Below is a small trained network, with its code and all its weights. Each question gives an input and a target symbol and asks what happens when units are switched off, that is, made to give their printed mean instead of their output.

import numpy as np


def w(rows, s, z=0):
    codes = np.array(rows[::2]) - 128.0
    scale = np.full(codes.shape[1], s)
    scale[-1] = z or s
    return codes * scale


def norm(h):
    return h / np.sqrt((h * h).mean(-1, keepdims=True) + 1e-5)


def f(y):
    return np.maximum(y, 0)


def softmax(a):
    e = np.exp(a - a.max(-1, keepdims=True))
    return e / e.sum(-1, keepdims=True)


def log_softmax(a):
    a = a - a.max(-1, keepdims=True)
    return a - np.log(np.exp(a).sum(-1, keepdims=True))


def net(x, mask):
    ids = ['ΠΣΦΨΩαγεζηθμξ'.index(c) for c in x.split()]
    T = len(ids)
    res = E[ids] + P[:T]
    u = 0
    for l in range(2):
        r = norm(res)
        for j in range(2):
            rows = slice(2 * j, 2 * j + 2)
            q, k, v = (r @ M[l][rows].T for M in (Q, K, V))
            z = softmax(np.where(np.tri(T) > 0, q @ k.T / 2**0.5, -1e9)) @ v
            o = O[l][rows]
            res = res + np.where(mask[u + j], z, o[:, -1]) @ o[:, :-1]
        u += 2
        y = f(norm(res) @ A[l][:, :-1].T + A[l][:, -1])
        res = res + np.where(mask[u : u + 4], y, B[l][:, -1]) @ B[l][:, :-1]
        u += 4
    return log_softmax(norm(res)[-1] @ U[:, :-1].T + U[:, -1])


Q, K, V, O, A, B = {}, {}, {}, {}, {}, {}
E = w([
[96,145,95,150,62,59,196],'Π',
[123,183,181,167,76,100,54],'Σ',
[52,137,89,168,98,163,159],'Φ',
[47,150,131,62,150,80,134],'Ψ',
[67,174,98,71,79,219,133],'Ω',
[82,145,167,136,119,34,107],'α',
[96,58,86,236,128,152,147],'γ',
[128,187,160,111,142,111,54],'ε',
[128,106,160,184,60,127,69],'ζ',
[112,49,115,64,104,158,104],'η',
[84,27,100,160,226,98,85],'θ',
[144,140,30,132,154,190,130],'μ',
[11,167,165,232,95,251,61],'ξ',
],0.018)
P = w([
[35,143,94,125,192,115,87],'0',
[127,170,146,124,164,116,166],'1',
[168,68,72,150,63,158,149],'2',
[29,100,39,101,134,114,72],'3',
[125,162,185,127,165,141,179],'4',
[160,76,79,129,62,175,150],'5',
[33,110,70,90,113,122,64],'6',
[138,191,235,118,180,174,196],'7',
[164,89,74,131,54,179,154],'8',
[42,97,77,102,98,93,97],'9',
[131,194,249,136,172,130,223],'10',
],0.018)
Q[0] = w([
[19,174,123,162,119,122,127],'0.h0',
[5,173,95,129,122,203,105],'0.h0',
[215,163,178,137,132,108,150],'0.h1',
[130,93,124,105,37,116,183],'0.h1',
],0.013)
K[0] = w([
[161,131,255,124,183,124,245],'0.h0',
[179,177,246,163,203,220,245],'0.h0',
[213,89,97,126,71,103,50],'0.h1',
[160,139,76,115,34,91,84],'0.h1',
],0.0094)
V[0] = w([
[106,213,121,198,171,86,192],'0.h0',
[187,92,153,245,141,151,175],'0.h0',
[149,106,122,108,194,85,136],'0.h1',
[162,99,153,121,83,134,172],'0.h1',
],0.012)
O[0] = w([
[7,115,199,187,130,107,226,253],'0.h0',
[165,203,114,178,120,45,153,92],'0.h0',
[139,160,94,102,143,104,173,83],'0.h1',
[135,181,216,100,89,164,149,14],'0.h1',
],0.011,0.0055)
A[0] = w([
[244,1,167,108,98,33,159,88],'0.n0',
[126,150,121,215,218,90,170,2],'0.n1',
[78,195,163,45,97,82,61,143],'0.n2',
[157,109,161,124,235,125,177,3],'0.n3',
],0.011,0.008)
B[0] = w([
[54,74,155,28,151,220,120,168],'0.n0',
[166,181,152,60,111,111,175,252],'0.n1',
[131,30,152,124,143,84,120,243],'0.n2',
[247,139,103,98,228,58,73,167],'0.n3',
],0.014,0.0031)
Q[1] = w([
[122,152,203,118,167,173,192],'1.h0',
[78,82,72,229,151,71,133],'1.h0',
[171,174,111,138,92,159,204],'1.h1',
[232,118,156,147,100,247,169],'1.h1',
],0.013)
K[1] = w([
[104,135,10,191,64,129,131],'1.h0',
[167,178,184,211,245,182,141],'1.h0',
[109,131,20,233,99,122,84],'1.h1',
[145,5,2,142,92,45,102],'1.h1',
],0.0099)
V[1] = w([
[101,138,31,158,115,180,141],'1.h0',
[218,76,127,100,128,79,134],'1.h0',
[72,191,111,172,93,190,94],'1.h1',
[154,219,107,72,251,178,158],'1.h1',
],0.012)
O[1] = w([
[169,164,176,107,77,72,188,255],'1.h0',
[123,49,84,82,125,89,152,6],'1.h0',
[148,118,114,147,9,163,111,117],'1.h1',
[76,203,150,86,131,129,89,176],'1.h1',
],0.014,0.0039)
A[1] = w([
[87,87,92,141,113,8,109,65],'1.n0',
[208,212,115,51,168,49,196,140],'1.n1',
[225,114,182,139,194,100,80,254],'1.n2',
[81,62,149,99,119,149,228,108],'1.n3',
],0.014,0.0045)
B[1] = w([
[242,144,111,82,59,145,215,186],'1.n0',
[237,48,226,98,9,89,130,254],'1.n1',
[168,145,209,126,174,102,69,203],'1.n2',
[181,183,137,180,147,88,240,219],'1.n3',
],0.012,0.0077)
U = w([
[233,213,135,35,65,132,175,122],'Π',
[125,142,116,152,40,126,41,55],'Σ',
[124,88,106,132,133,134,179,67],'Φ',
[109,246,112,58,145,121,113,231],'Ψ',
[163,193,146,119,106,210,162,101],'Ω',
[136,88,169,79,203,196,187,108],'α',
[118,26,87,187,139,96,138,59],'γ',
[178,125,72,60,156,113,68,253],'ε',
[89,86,125,61,21,198,103,58],'ζ',
[149,87,69,7,87,153,180,94],'η',
[74,54,123,114,215,139,112,136],'θ',
[195,109,9,148,73,70,84,165],'μ',
[133,143,160,187,142,149,117,103],'ξ',
],0.011,0.0057)

Each question gives the input, a string of symbols that net reads in full, and the target symbol t.
The units are the heads (2 rows each of Q, K, V and O) and the neurons (one row each of A and B). Each row of codes is followed by its name. A weight is (code - 128) times the scale printed after its matrix; where a second scale follows, it is the last column's (O, A, B and U).
mask holds one flag per unit, layer by layer, with each layer's heads first. A switched-off unit (its flag False) gives its mean, the last column of its rows in O or B, instead of its output. The means were averaged over made-up inputs and are rounded, as every weight is.
A unit's drop is (log p(t) with every unit on - log p(t) with that unit switched off) / (log p(t) with every unit on - log p(t) with every unit switched off).
The circuit of an input: a set's keep is (log p(t) with only the set's units on - log p(t) with every unit switched off) / (log p(t) with every unit on - log p(t) with every unit switched off). Starting from all 12 units, units are removed one at a time, each time the one whose removal leaves the highest keep (on an exact tie, the one counted first), for as long as the keep stays at least 0.8.
units of the circuit, in order: the units of the circuit, biggest drop first
most important unit: the unit with the biggest drop
k most important neurons: the k neurons with the biggest drops, biggest first
k most important neurons of layer l: the k neurons of layer l with the biggest drops, biggest first
heads that matter: for each layer, one digit per head in row order, 1 if its drop is at least 0.15 and else 0, layers parted by /
input μ η ε Π μ γ Ω μ ε Ω, target Ψ: units of the circuit, in order	(1.h1)
input Π ε α μ μ Ψ μ ξ μ μ, target Σ: units of the circuit, in order	(1.h1, 1.h0)
input Φ ξ η ε μ Ψ Σ, target Ψ: 4 most important neurons	(0.n1, 1.n1, 1.n0, 0.n3)
input μ Ω Φ Σ, target ζ: heads that matter	10 / 00
input ξ Σ μ μ, target γ: units of the circuit, in order	(0.h1, 0.h0)
input μ ζ Σ Φ μ μ η, target Ψ: 3 most important neurons	(0.n1, 1.n1, 1.n0)
input μ γ μ η Ψ ε Σ ζ Ψ η ζ, target α: heads that matter	10 / 01
input ε ε μ μ Ψ ζ γ μ α, target α: 2 most important neurons of layer 0	(0.n2, 0.n0)
input ε ζ θ Σ ζ μ Ω, target μ: heads that matter	10 / 10
input ε μ η ε η, target α: units of the circuit, in order	(1.n1, 1.n0)
input ε η μ ζ μ Σ ε ε μ η, target θ: heads that matter	00 / 11
input μ ε Ω Σ, target θ: heads that matter	00 / 10
input μ μ ζ Π, target Ψ: heads that matter	10 / 01
input μ η η γ η γ μ, target ε: most important unit	0.h0
input ε Ω μ Π η α μ μ μ Φ, target Ψ: heads that matter	00 / 01
input μ μ η ε, target Ψ: heads that matter	10 / 01
input ε Ψ ζ μ Π μ μ γ, target Π: heads that matter	00 / 10
input Σ ξ Ω, target Ω: heads that matter	00 / 10
input γ Φ μ ε μ γ μ ζ γ Φ, target μ: units of the circuit, in order	(0.h0, 1.h0, 1.n0)
input ε Ω Ω η η η μ ε η ε, target θ: most important unit	1.h0
input Ω ζ ζ, target ζ: heads that matter	11 / 00
input ζ Ω μ Ω Σ μ ζ μ η γ, target Ψ: units of the circuit, in order	(1.h1, 0.n2)
input ζ μ μ Σ ζ η ε, target μ: units of the circuit, in order	(1.h1, 0.h0)
input ε μ ε ε Ψ α, target α: heads that matter	01 / 01
input μ η μ Σ μ Ψ, target Ψ: 2 most important neurons	(0.n1, 0.n3)
input μ ζ Σ ε η, target α: 3 most important neurons	(1.n1, 1.n0, 0.n1)
